Here is a tiny trained network, its code and every weight. The questions are about switching its units off for an input and a class, where a switched-off unit gives its printed mean instead of its output.

import numpy as np


def w(rows, s, z=0):
    codes = np.array(rows[::2]) - 128.0
    scale = np.full(codes.shape[1], s)
    scale[-1] = z or s
    return codes * scale


def norm(h):
    return h / np.sqrt((h * h).mean(-1, keepdims=True) + 1e-5)


def f(y):
    return np.maximum(y, 0)


def log_softmax(a):
    a = a - a.max(-1, keepdims=True)
    return a - np.log(np.exp(a).sum(-1, keepdims=True))


def net(x, mask):
    res = np.array(x, float).reshape(1, 7) / 4 @ E
    u = 0
    for l in range(2):
        y = f(norm(res) @ A[l][:, :-1].T + A[l][:, -1])
        res = res + np.where(mask[u : u + 16], y, B[l][:, -1]) @ B[l][:, :-1]
        u += 16
    return log_softmax(norm(res)[-1] @ U[:, :-1].T + U[:, -1])


A, B = {}, {}
E = w([
[127,128,127,129,128,124,127,129,127,128],'x0',
[131,129,127,127,128,131,123,128,133,133],'x1',
[132,65,97,195,201,170,155,137,85,228],'x2',
[135,169,116,178,163,126,167,249,192,106],'x3',
[125,124,128,129,130,131,129,126,128,122],'x4',
[133,128,128,127,128,131,127,125,136,131],'x5',
[242,95,123,140,192,67,37,129,122,81],'x6',
],0.017)
A[0] = w([
[66,116,123,103,77,177,165,100,77,143,89],'0.n1',
[127,133,105,162,176,141,136,184,164,67,51],'0.n2',
[89,101,99,184,153,174,165,127,105,245,101],'0.n3',
[119,98,122,136,152,129,142,112,122,184,40],'0.n4',
[136,92,142,131,129,145,116,126,99,155,42],'0.n5',
[152,71,120,168,200,144,127,136,93,171,68],'0.n6',
[83,165,129,116,76,146,153,112,131,128,108],'0.n7',
[170,125,112,135,158,80,54,126,132,75,109],'0.n8',
[137,96,102,214,192,153,180,168,116,174,23],'0.n9',
[81,175,137,168,106,167,202,191,183,142,16],'0.n10',
[122,128,121,121,141,141,134,117,130,160,11],'0.n11',
[159,109,129,151,179,122,127,132,90,133,72],'0.n12',
[124,84,109,141,160,146,128,103,109,211,52],'0.n13',
[136,159,129,171,159,133,166,255,187,103,149],'0.n14',
[134,129,103,145,171,127,138,136,128,108,1],'0.n15',
[81,172,131,106,67,133,161,122,159,119,95],'0.n16',
],0.013,0.0076)
B[0] = w([
[198,151,213,176,78,155,114,214,136,191,190],'0.n1',
[212,156,215,158,67,177,88,127,138,197,174],'0.n2',
[202,152,193,33,116,204,253,170,48,48,225],'0.n3',
[128,125,115,194,80,166,119,133,91,53,153],'0.n4',
[149,125,109,191,118,152,99,102,121,67,143],'0.n5',
[111,138,76,173,152,57,80,91,153,235,198],'0.n6',
[118,104,133,177,132,112,72,123,172,201,187],'0.n7',
[162,143,183,63,134,192,255,113,88,87,211],'0.n8',
[138,111,137,24,172,72,145,125,168,225,200],'0.n9',
[41,89,20,59,137,63,148,37,95,30,209],'0.n10',
[132,150,132,171,97,156,121,134,148,111,130],'0.n11',
[125,147,79,145,130,75,64,113,154,142,164],'0.n12',
[111,152,120,212,88,198,101,110,87,38,181],'0.n13',
[83,193,95,198,182,130,141,249,221,77,248],'0.n14',
[188,107,171,116,155,159,101,161,153,174,132],'0.n15',
[65,122,121,166,106,78,36,108,133,147,199],'0.n16',
],0.0089,0.014)
A[1] = w([
[71,118,131,146,73,126,75,154,150,132,92],'1.n1',
[142,115,178,142,110,133,60,146,174,202,58],'1.n2',
[71,130,57,110,137,135,196,107,148,130,66],'1.n3',
[162,119,146,150,112,136,142,155,158,84,2],'1.n4',
[71,105,32,175,109,71,78,88,156,57,44],'1.n5',
[131,124,155,30,72,119,132,78,86,137,122],'1.n6',
[132,91,101,164,180,142,64,136,124,151,118],'1.n7',
[92,73,119,121,196,135,190,174,162,155,63],'1.n8',
[100,129,152,186,70,122,42,123,189,179,54],'1.n9',
[147,74,108,165,179,140,67,149,125,151,108],'1.n10',
[78,149,64,177,154,148,121,185,203,122,82],'1.n11',
[163,136,151,115,116,148,113,123,152,63,98],'1.n12',
[128,157,94,170,124,116,152,152,152,107,98],'1.n13',
[97,52,169,102,60,112,60,3,80,167,76],'1.n14',
[138,107,76,197,204,127,66,98,125,169,118],'1.n15',
[177,105,123,61,100,120,151,12,59,152,121],'1.n16',
],0.012,0.008)
B[1] = w([
[111,157,82,151,126,86,95,140,163,148,195],'1.n1',
[176,161,97,54,89,67,156,163,143,154,162],'1.n2',
[90,113,90,98,152,94,149,121,118,66,171],'1.n3',
[176,172,138,166,102,173,108,119,85,93,142],'1.n4',
[77,84,154,194,121,173,73,147,158,137,181],'1.n5',
[171,40,132,124,136,115,115,126,178,202,221],'1.n6',
[148,157,101,161,128,105,115,87,144,149,161],'1.n7',
[186,165,103,70,163,68,181,118,132,143,179],'1.n8',
[119,138,84,78,75,64,206,157,161,146,194],'1.n9',
[100,175,116,151,140,119,102,109,142,162,162],'1.n10',
[111,38,177,131,87,178,85,26,31,152,231],'1.n11',
[119,105,167,105,152,152,164,159,143,100,180],'1.n12',
[123,111,155,121,125,156,114,61,93,116,182],'1.n13',
[230,211,91,96,155,107,201,177,127,120,243],'1.n14',
[97,176,62,180,100,83,71,83,119,138,185],'1.n15',
[3,55,146,135,94,145,46,92,109,95,255],'1.n16',
],0.012,0.0097)
U = w([
[159,153,103,73,38,54,139,149,162,202,154],'0',
[151,25,181,45,125,134,100,88,135,99,167],'1',
[8,127,101,175,98,112,86,131,172,95,159],'2',
[183,188,187,142,149,170,142,170,166,35,125],'3',
[149,75,163,135,64,228,169,138,55,178,150],'4',
[129,123,67,168,119,108,45,37,69,150,119],'5',
[97,157,75,58,186,137,252,174,109,113,131],'6',
[179,188,89,183,210,88,115,156,178,215,4],'7',
],0.021,0.0019)

Each question gives the input, the list of numbers given to net, and the class t.
The units are the neurons (one row each of A and B). Each row of codes is followed by its name. A weight is (code - 128) times the scale printed after its matrix; where a second scale follows, it is the last column's (A, B and U).
mask holds one flag per neuron, layer by layer. A switched-off neuron (its flag False) gives its mean, the last column of its row in B, instead of its output. The means were averaged over made-up inputs and are rounded, as every weight is.
A unit's drop is (log p(t) with every unit on - log p(t) with that unit switched off) / (log p(t) with every unit on - log p(t) with every unit switched off).
most important unit: the unit with the biggest drop
k most important neurons: the k neurons with the biggest drops, biggest first
top k neurons in layer l: the k neurons of layer l with the biggest drops, biggest first
drop of u: that unit's drop, to one decimal
input [2,7,0,-5,7,4,-5], class 0: most important unit	0.n8
input [-8,1,0,4,-3,-7,-8], class 2: 4 most important neurons	[0.n16, 0.n8, 0.n10, 1.n14]
input [3,-8,0,-3,4,-1,-6], class 0: top 2 neurons in layer 0	[0.n7, 0.n8]
input [-7,6,-8,1,-7,-5,0], class 2: 3 most important neurons	[0.n3, 0.n1, 0.n9]
input [2,-5,0,-6,6,3,-8], class 0: 3 most important neurons	[0.n8, 0.n7, 0.n16]
input [2,-6,8,0,-8,-2,6], class 5: top 3 neurons in layer 0	[0.n14, 0.n13, 0.n1]
input [-7,-3,1,0,-8,4,1], class 5: 3 most important neurons	[0.n6, 0.n10, 0.n12]
input [3,-4,0,-1,1,-3,-5], class 0: 4 most important neurons	[0.n16, 0.n8, 0.n7, 0.n1]
input [-3,0,3,0,5,2,0], class 4: 2 most important neurons	[0.n3, 0.n14]
input [-2,-4,-6,2,1,-1,0], class 2: top 2 neurons in layer 0	[0.n3, 0.n16]
input [0,0,-4,0,-2,-5,-5], class 0: 2 most important neurons	[0.n14, 0.n1]
input [-6,-8,7,3,0,-8,0], class 6: 2 most important neurons	[0.n3, 0.n9]
input [-7,-4,0,7,-6,4,2], class 3: 3 most important neurons	[0.n2, 0.n6, 1.n11]
input [-1,-4,5,6,1,-5,-1], class 6: most important unit	0.n3
input [-7,5,0,8,-2,-4,-4], class 2: top 2 neurons in layer 1	[1.n11, 1.n14]
input [6,6,-7,1,-6,2,-1], class 2: top 2 neurons in layer 1	[1.n5, 1.n14]
input [5,3,-7,0,-2,4,1], class 1: 3 most important neurons	[0.n14, 0.n8, 0.n6]
input [5,-6,4,-7,2,6,-1], class 4: drop of 0.n3	0.3
input [3,-7,8,3,-4,-5,-2], class 6: drop of 0.n3	4.2
input [-5,-3,-3,-7,6,-3,-2], class 0: drop of 0.n16	0.0
input [3,-4,0,-7,-5,-3,3], class 1: top neuron in layer 1	[1.n16]
